[0.75 2.66 4.32 4.51 4.76 5.34 6.31] Out: 5.34

[[ 0.02 -1.44 -0.42 -0.33  1.65 -0.31]
 [ 0.48  7.00  0.44  0.39 -4.74  0.38]] Out: -4.74

[ 2.73 -3.47 -4.30  2.30 -7.08  2.48  0.07] Out: 2.48

[[-0.46  3.46 -4.57 -6.36  6.41]
 [-1.33  5.46 -4.41 -5.39  5.52]] Out: -5.39

[ 3.77 -5.72 -5.51  3.19 -1.09 -4.86] Out: -1.09

[[ 1.08 -3.62  3.96  3.08]
 [-5.96 -7.67  1.30  3.23]] Out: 1.30

[-4.92  5.68  2.38 -3.46  6.09 -7.37] Out: 6.09

[ 1.35  7.86  0.86 -0.29  0.84] Out: -0.29

[ 5.76 -3.05  1.05 -1.16] Out: 1.05

[[ 5.62  0.82 -0.61  0.94  0.00 -0.30]
 [-1.33  0.00  0.55 -0.40  0.11 -0.73]
 [ 0.00 -3.04  0.25  0.00  0.20  0.56]] Out: 0.20
---
array([-6.66, -6.38,  1.00, -7.30, -7.16]) ans = -7.16, -6.66

array([[ 5.29, -0.87, -1.18,  0.15, -0.11],
       [ 0.58, -1.06,  0.39,  4.42, -6.43]]) ans = -0.11, 0.58

array([ 7.33,  0.68,  2.50, -6.30,  1.21, -4.24, -1.94]) ans = -1.94, 7.33

array([ 7.88, -1.12, -1.27,  5.29, -1.60]) ans = -1.60, 7.88

array([ 4.50,  6.67,  2.55, -7.19]) ans = -7.19, 4.50

array([-6.45,  0.55,  2.31, -7.46, -3.70,  4.26]) ans = 4.26, -6.45
---
[[-4.32 -0.53 -1.31  0.19 -0.62]
 [ 1.35 -5.31 -0.03 -2.69 -0.18]
 [-1.13 -7.78 -1.67 -3.56 -1.48]]	-1.67

[[ 4.33 -4.30 -0.84  1.63  1.84 -7.31]
 [-1.10 -6.56 -7.60 -4.86  7.59  4.95]
 [ 5.91  2.17  1.76  0.44  4.24 -5.32]]	0.44

[[-1.40 -5.40  4.58  5.18 -2.03]
 [-2.77 -2.30 -2.82 -1.69  0.21]
 [ 1.95  1.94 -5.81  0.28  0.46]]	-5.81

[[ 3.41  2.57 -4.12 -5.21]
 [ 4.78 -2.53  1.32  0.93]
 [ 0.76  1.24  2.60 -5.94]]	1.24

[[ 3.48 -7.09 -2.68 -6.50 -1.46 -0.52  4.17]
 [ 0.69 -0.63 -0.33  0.36 -6.11 -0.57 -1.73]
 [ 1.53  2.28  2.63  1.96  5.75  4.38 -6.85]]	5.75

[[-2.13  1.99  0.56  1.41  1.12  0.59  0.63]
 [ 0.66 -3.25 -1.20 -4.00 -3.54  2.51  1.45]
 [ 0.55  6.92  1.04  4.63  3.81 -2.61  0.77]]	3.81
---
[[-3.35 -6.64  1.68 -2.87  2.95]
 [-0.53  0.24 -0.26 -0.54  0.24]
 [-2.25 -2.26  0.77 -1.50  1.20]] yields -3.35

[[ 1.82 -0.14 -1.41 -0.59 -0.65  2.30]
 [ 0.94 -1.76  1.09 -4.36  3.77  0.14]
 [ 1.96  2.44 -2.31  0.66 -6.09 -1.20]] yields 1.82

[[-4.51  4.53 -5.37 -4.26]
 [ 4.28 -3.80  6.40  5.85]
 [-0.48  0.43 -0.52 -0.55]] yields -4.51

[[-3.33 -3.15  6.77  2.18  3.89 -0.07 -0.52]
 [-2.51  1.43  1.25  2.11  1.13  0.02 -2.87]
 [-4.21  0.88  4.65 -1.81  2.53  0.09 -1.99]] yields -3.33

[[ 1.72 -2.62  6.35 -4.72  0.22]
 [ 2.68 -2.29 -1.34 -6.48 -0.31]
 [ 1.99  5.20  2.74 -2.31  1.22]] yields 1.72

[[ 2.67 -0.03 -4.06 -4.14  3.68  4.51 -4.57]
 [ 5.04  2.10  4.03 -2.46  4.90  1.27  1.27]
 [ 0.78  6.15 -3.34  2.23  3.77  4.98 -4.56]] yields 2.67

[[-1.79  2.64  1.83 -2.64  2.37]
 [-6.89 -0.78  1.22  0.45  4.01]
 [ 0.11 -6.39 -5.85 -0.86 -5.47]] yields -1.79

[[ 0.64  3.07  3.25 -2.31  3.85 -6.93]
 [-0.19 -3.35 -4.94  1.24 -7.34  0.41]
 [ 0.58 -4.11 -5.28  2.21 -7.17  1.04]] yields 0.64

[[-4.45 -0.40 -4.64 -6.12 -4.75]
 [-0.14 -3.26 -1.99 -2.93 -0.29]
 [-6.59  2.06 -5.85 -3.94 -6.03]] yields -4.45
